Below are the code and all the weights of a small trained network. Each question names an input and a class and asks about switching units off, where a switched-off unit gives its printed mean instead of its output.

import numpy as np


def w(rows, s, z=0):
    codes = np.array(rows[::2]) - 128.0
    scale = np.full(codes.shape[1], s)
    scale[-1] = z or s
    return codes * scale


def norm(h):
    return h / np.sqrt((h * h).mean(-1, keepdims=True) + 1e-5)


def f(y):
    return y / 2 * (1 + np.tanh(0.7978845608 * (y + 0.044715 * y**3)))


def log_softmax(a):
    a = a - a.max(-1, keepdims=True)
    return a - np.log(np.exp(a).sum(-1, keepdims=True))


def net(x, mask):
    res = np.array(x, float).reshape(1, 5) / 4 @ E
    u = 0
    for l in range(4):
        y = f(norm(res) @ A[l][:, :-1].T + A[l][:, -1])
        res = res + np.where(mask[u : u + 3], y, B[l][:, -1]) @ B[l][:, :-1]
        u += 3
    return log_softmax(norm(res)[-1] @ U[:, :-1].T + U[:, -1])


A, B = {}, {}
E = w([
[122,73,18,154,126,89,108,44,221,182],'x0',
[219,168,77,52,144,144,151,108,180,111],'x1',
[108,52,68,37,150,154,88,138,45,59],'x2',
[189,159,112,87,255,75,223,122,41,147],'x3',
[38,185,75,167,28,103,111,92,65,45],'x4',
],0.0074)
A[0] = w([
[53,169,55,104,87,72,235,48,137,96,138],'0.n1',
[55,125,122,204,45,122,67,143,202,174,170],'0.n2',
[49,135,107,214,2,140,142,149,67,192,253],'0.n3',
],0.0064,0.00028)
B[0] = w([
[247,122,62,151,153,103,191,121,158,79,213],'0.n1',
[147,125,144,99,254,33,58,204,198,31,253],'0.n2',
[115,240,170,107,172,135,104,203,120,125,253],'0.n3',
],0.0095,0.005)
A[1] = w([
[2,117,64,85,94,192,36,163,18,113,5],'1.n1',
[246,186,217,93,54,217,90,102,167,244,96],'1.n2',
[201,166,66,149,176,135,181,115,10,211,108],'1.n3',
],0.0057,0.0025)
B[1] = w([
[167,175,186,13,116,111,162,98,138,157,175],'1.n1',
[124,140,124,89,130,178,137,248,183,94,181],'1.n2',
[148,91,137,181,132,125,99,21,81,37,255],'1.n3',
],0.015,0.0041)
A[2] = w([
[65,255,80,142,91,42,162,92,111,34,95],'2.n1',
[47,66,234,107,69,53,14,26,129,131,112],'2.n2',
[24,146,203,134,108,170,113,168,38,180,1],'2.n3',
],0.0063,0.0032)
B[2] = w([
[152,182,202,206,212,142,101,189,210,85,254],'2.n1',
[145,201,150,145,201,122,88,143,172,170,162],'2.n2',
[115,104,1,78,140,166,198,45,102,88,146],'2.n3',
],0.014,0.0045)
A[3] = w([
[218,131,77,178,156,73,151,83,255,133,127],'3.n1',
[11,128,104,51,49,249,161,245,108,192,1],'3.n2',
[206,222,68,75,158,175,165,251,193,16,178],'3.n3',
],0.0052,0.0031)
B[3] = w([
[105,67,119,113,7,172,140,155,98,133,186],'3.n1',
[170,97,90,184,41,182,199,98,167,188,134],'3.n2',
[106,121,173,150,101,171,80,112,92,232,245],'3.n3',
],0.012,0.011)
U = w([
[140,204,207,24,117,159,181,80,61,136,96],'0',
[97,239,218,229,171,118,40,196,175,93,210],'1',
[183,94,130,138,47,204,147,138,197,253,202],'2',
[63,120,100,148,181,65,194,131,112,183,4],'3',
[203,101,79,157,185,90,210,13,54,22,155],'4',
[30,172,58,116,107,51,226,166,141,101,2],'5',
[51,89,9,97,91,71,84,118,173,163,45],'6',
],0.012,0.0061)

Each question gives the input, the list of numbers given to net, and the class t.
The units are the neurons (one row each of A and B). Each row of codes is followed by its name. A weight is (code - 128) times the scale printed after its matrix; where a second scale follows, it is the last column's (A, B and U).
mask holds one flag per neuron, layer by layer. A switched-off neuron (its flag False) gives its mean, the last column of its row in B, instead of its output. The means were averaged over made-up inputs and are rounded, as every weight is.
A unit's drop is (log p(t) with every unit on - log p(t) with that unit switched off) / (log p(t) with every unit on - log p(t) with every unit switched off).
The circuit of an input: a set's keep is (log p(t) with only the set's units on - log p(t) with every unit switched off) / (log p(t) with every unit on - log p(t) with every unit switched off). Starting from all 12 units, units are removed one at a time, each time the one whose removal leaves the highest keep (on an exact tie, the one counted first), for as long as the keep stays at least 0.8.
circuit, biggest first: the units of the circuit, biggest drop first
k most important neurons: the k neurons with the biggest drops, biggest first
top k neurons in layer l: the k neurons of layer l with the biggest drops, biggest first
drop when u is switched off: that unit's drop, to one decimal
input [6,8,-5,2,6], class 2: circuit, biggest first	3.n1
input [-4,-8,-3,-2,-7], class 2: circuit, biggest first	1.n3; 2.n1; 2.n3
input [8,-2,8,3,7], class 4: 2 most important neurons	0.n1; 0.n2
input [-4,6,-1,7,1], class 4: circuit, biggest first	1.n3; 0.n3
input [-1,-6,6,7,4], class 4: 4 most important neurons	0.n2; 1.n3; 3.n3; 0.n3
input [5,5,1,-1,1], class 2: 3 most important neurons	1.n3; 3.n1; 0.n1
input [1,-1,8,-1,4], class 0: 2 most important neurons	1.n1; 0.n2
input [-7,-4,7,-1,-8], class 2: circuit, biggest first	0.n2; 2.n1
input [-4,-5,3,5,1], class 0: 2 most important neurons	0.n1; 1.n1
input [1,4,-6,5,4], class 4: 2 most important neurons	1.n3; 0.n1
input [-5,0,8,5,-4], class 4: 3 most important neurons	3.n3; 1.n3; 0.n3
input [-4,-7,3,1,-3], class 0: 2 most important neurons	1.n1; 0.n1
input [6,-1,0,3,-1], class 4: 2 most important neurons	3.n3; 0.n2
input [-4,-1,7,-4,5], class 0: circuit, biggest first	1.n1
input [-6,3,6,-7,6], class 0: 2 most important neurons	1.n1; 1.n3
input [-5,-4,7,-3,8], class 0: 2 most important neurons	1.n1; 1.n3
input [-5,1,4,0,-6], class 2: 4 most important neurons	0.n2; 2.n1; 1.n2; 0.n1
input [0,-5,2,0,-3], class 0: 2 most important neurons	0.n1; 0.n2
input [-6,6,6,-2,1], class 0: top 2 neurons in layer 1	1.n1; 1.n2
input [-5,-6,4,8,-2], class 4: top neuron in layer 3	3.n3
input [-8,-1,-3,7,-1], class 4: drop when 0.n3 is switched off	0.2
input [-3,-3,3,-1,-6], class 2: drop when 0.n2 is switched off	0.8
input [-2,-2,2,6,2], class 4: drop when 1.n3 is switched off	0.2
input [1,8,-8,6,3], class 2: top 2 neurons in layer 3	3.n1; 3.n3
